Below are the code and all the weights of a small trained network. Each question names an input and a class and asks about switching units off, where a switched-off unit gives its printed mean instead of its output.

import numpy as np


def w(rows, s, z=0):
    codes = np.array(rows[::2]) - 128.0
    scale = np.full(codes.shape[1], s)
    scale[-1] = z or s
    return codes * scale


def f(y):
    return np.maximum(y, 0)


def log_softmax(a):
    a = a - a.max(-1, keepdims=True)
    return a - np.log(np.exp(a).sum(-1, keepdims=True))


def net(x, mask):
    res = np.array(x, float).reshape(1, 7) / 4 @ E
    y = f(res @ A[0][:, :-1].T + A[0][:, -1])
    res = res + np.where(mask, y, B[0][:, -1]) @ B[0][:, :-1]
    return log_softmax(res[-1] @ U[:, :-1].T + U[:, -1])


A, B = {}, {}
E = w([
[131,129,128],'x0',
[130,129,129],'x1',
[68,100,161],'x2',
[98,255,167],'x3',
[127,129,129],'x4',
[188,86,205],'x5',
[129,128,129],'x6',
],0.0076)
A[0] = w([
[102,124,97,60],'neuron 1',
[145,162,138,84],'neuron 2',
[91,139,52,3],'neuron 3',
[153,124,156,38],'neuron 4',
[117,168,174,19],'neuron 5',
[166,107,98,156],'neuron 6',
[90,97,199,136],'neuron 7',
[133,94,105,24],'neuron 8',
[135,121,148,52],'neuron 9',
[250,151,122,130],'neuron 10',
[76,132,85,26],'neuron 11',
[100,152,75,38],'neuron 12',
[109,148,145,55],'neuron 13',
[166,92,119,108],'neuron 14',
[129,153,128,77],'neuron 15',
[175,114,203,38],'neuron 16',
[163,120,179,24],'neuron 17',
[126,139,105,65],'neuron 18',
[179,178,105,101],'neuron 19',
[101,106,174,148],'neuron 20',
[165,111,222,73],'neuron 21',
[185,127,85,106],'neuron 22',
[109,148,143,49],'neuron 23',
[152,120,144,99],'neuron 24',
[119,145,141,53],'neuron 25',
[147,53,123,63],'neuron 26',
[98,104,179,138],'neuron 27',
[179,141,123,91],'neuron 28',
[130,109,119,65],'neuron 29',
[144,79,145,133],'neuron 30',
[108,134,101,37],'neuron 31',
[193,120,82,130],'neuron 32',
[150,171,181,88],'neuron 33',
[110,152,142,69],'neuron 34',
[66,118,177,77],'neuron 35',
[137,170,204,108],'neuron 36',
[102,112,144,238],'neuron 37',
[175,163,124,148],'neuron 38',
[172,126,157,78],'neuron 39',
[124,151,107,66],'neuron 40',
[92,113,148,59],'neuron 41',
[164,126,162,65],'neuron 42',
[134,104,96,68],'neuron 43',
[111,150,118,47],'neuron 44',
[115,102,102,89],'neuron 45',
[165,125,171,29],'neuron 46',
],0.014,0.0052)
B[0] = w([
[131,88,115,142],'neuron 1',
[150,116,66,164],'neuron 2',
[170,57,192,168],'neuron 3',
[145,72,159,138],'neuron 4',
[192,125,19,169],'neuron 5',
[158,196,157,216],'neuron 6',
[34,117,95,216],'neuron 7',
[193,84,16,150],'neuron 8',
[136,95,122,130],'neuron 9',
[12,133,101,253],'neuron 10',
[155,35,148,159],'neuron 11',
[176,81,170,168],'neuron 12',
[155,122,68,144],'neuron 13',
[158,182,116,208],'neuron 14',
[142,121,77,147],'neuron 15',
[173,61,188,199],'neuron 16',
[162,52,154,160],'neuron 17',
[127,94,124,135],'neuron 18',
[43,75,100,198],'neuron 19',
[65,130,114,196],'neuron 20',
[183,107,219,228],'neuron 21',
[84,80,126,187],'neuron 22',
[163,118,74,142],'neuron 23',
[135,111,137,155],'neuron 24',
[170,125,81,135],'neuron 25',
[192,127,2,241],'neuron 26',
[66,121,91,195],'neuron 27',
[74,106,81,160],'neuron 28',
[167,115,77,138],'neuron 29',
[136,185,73,230],'neuron 30',
[155,75,147,135],'neuron 31',
[59,120,162,213],'neuron 32',
[166,150,56,199],'neuron 33',
[154,126,69,153],'neuron 34',
[59,55,69,171],'neuron 35',
[182,162,48,223],'neuron 36',
[57,194,225,252],'neuron 37',
[70,126,147,203],'neuron 38',
[141,94,150,169],'neuron 39',
[142,94,96,147],'neuron 40',
[66,81,75,138],'neuron 41',
[144,78,158,160],'neuron 42',
[149,119,59,155],'neuron 43',
[160,101,87,143],'neuron 44',
[119,126,43,159],'neuron 45',
[151,55,155,154],'neuron 46',
],0.019,0.0046)
U = w([
[144,86,115,214],'0',
[200,11,144,67],'1',
[186,101,75,45],'2',
[141,100,123,212],'3',
[139,105,122,190],'4',
[104,72,111,1],'5',
[147,99,121,169],'6',
[202,175,186,77],'7',
],0.012,0.0096)

Each question gives the input, the list of numbers given to net, and the class t.
The units are the neurons (one row each of A and B). Each row of codes is followed by its name. A weight is (code - 128) times the scale printed after its matrix; where a second scale follows, it is the last column's (A, B and U).
mask holds one flag per neuron, in row order. A switched-off neuron (its flag False) gives its mean, the last column of its row in B, instead of its output. The means were averaged over made-up inputs and are rounded, as every weight is.
A unit's drop is (log p(t) with every unit on - log p(t) with that unit switched off) / (log p(t) with every unit on - log p(t) with every unit switched off).
The circuit of an input: a set's keep is (log p(t) with only the set's units on - log p(t) with every unit switched off) / (log p(t) with every unit on - log p(t) with every unit switched off). Starting from the 12 units with the biggest drops (on a tie, the unit counted first), units are removed one at a time, each time the one whose removal leaves the highest keep (on an exact tie, the one counted first), for as long as the keep stays at least 0.8.
circuit, biggest first: the units of the circuit, biggest drop first
unit that matters most: the unit with the biggest drop
top k neurons: the k neurons with the biggest drops, biggest first
drop when u is switched off: that unit's drop, to one decimal
input [2,5,-6,-1,6,-8,7], class 1: unit that matters most	neuron 3
input [2,3,8,2,-2,5,-6], class 5: circuit, biggest first	neuron 7; neuron 35
input [1,-1,-3,-1,-2,7,4], class 1: top 3 neurons	neuron 16; neuron 21; neuron 17
input [-3,4,-5,5,4,6,1], class 1: circuit, biggest first	neuron 16; neuron 21
input [7,8,3,8,3,8,8], class 1: circuit, biggest first	neuron 21; neuron 16
input [-5,-3,-4,4,6,7,2], class 1: circuit, biggest first	neuron 16; neuron 21
input [6,-2,-7,8,1,5,5], class 2: top 3 neurons	neuron 36; neuron 33; neuron 5
input [-4,-6,-8,3,-2,4,-1], class 5: circuit, biggest first	neuron 10; neuron 19
input [-3,-4,8,-1,-7,5,-7], class 5: top 3 neurons	neuron 7; neuron 35; neuron 27
input [1,-8,4,-8,7,-2,-2], class 2: circuit, biggest first	neuron 26; neuron 8
input [-2,1,-5,6,-4,3,2], class 2: top 4 neurons	neuron 36; neuron 33; neuron 37; neuron 5
input [7,-1,-8,-5,-5,-7,0], class 5: circuit, biggest first	neuron 32; neuron 22
input [-6,0,3,-8,0,6,5], class 2: top 2 neurons	neuron 26; neuron 30
input [0,0,5,8,-2,7,-2], class 2: circuit, biggest first	neuron 36
input [-2,-5,7,0,5,-8,6], class 1: top 2 neurons	neuron 11; neuron 3
input [-2,8,2,8,4,-4,6], class 2: drop when neuron 5 is switched off	0.1
input [-6,1,-1,-8,5,-1,5], class 2: drop when neuron 26 is switched off	0.3
input [-3,2,-6,7,4,-5,-5], class 2: drop when neuron 37 is switched off	0.3
input [4,5,-6,2,-4,6,6], class 1: drop when neuron 46 is switched off	0.4
input [4,-2,0,-4,2,-8,-6], class 1: unit that matters most	neuron 3
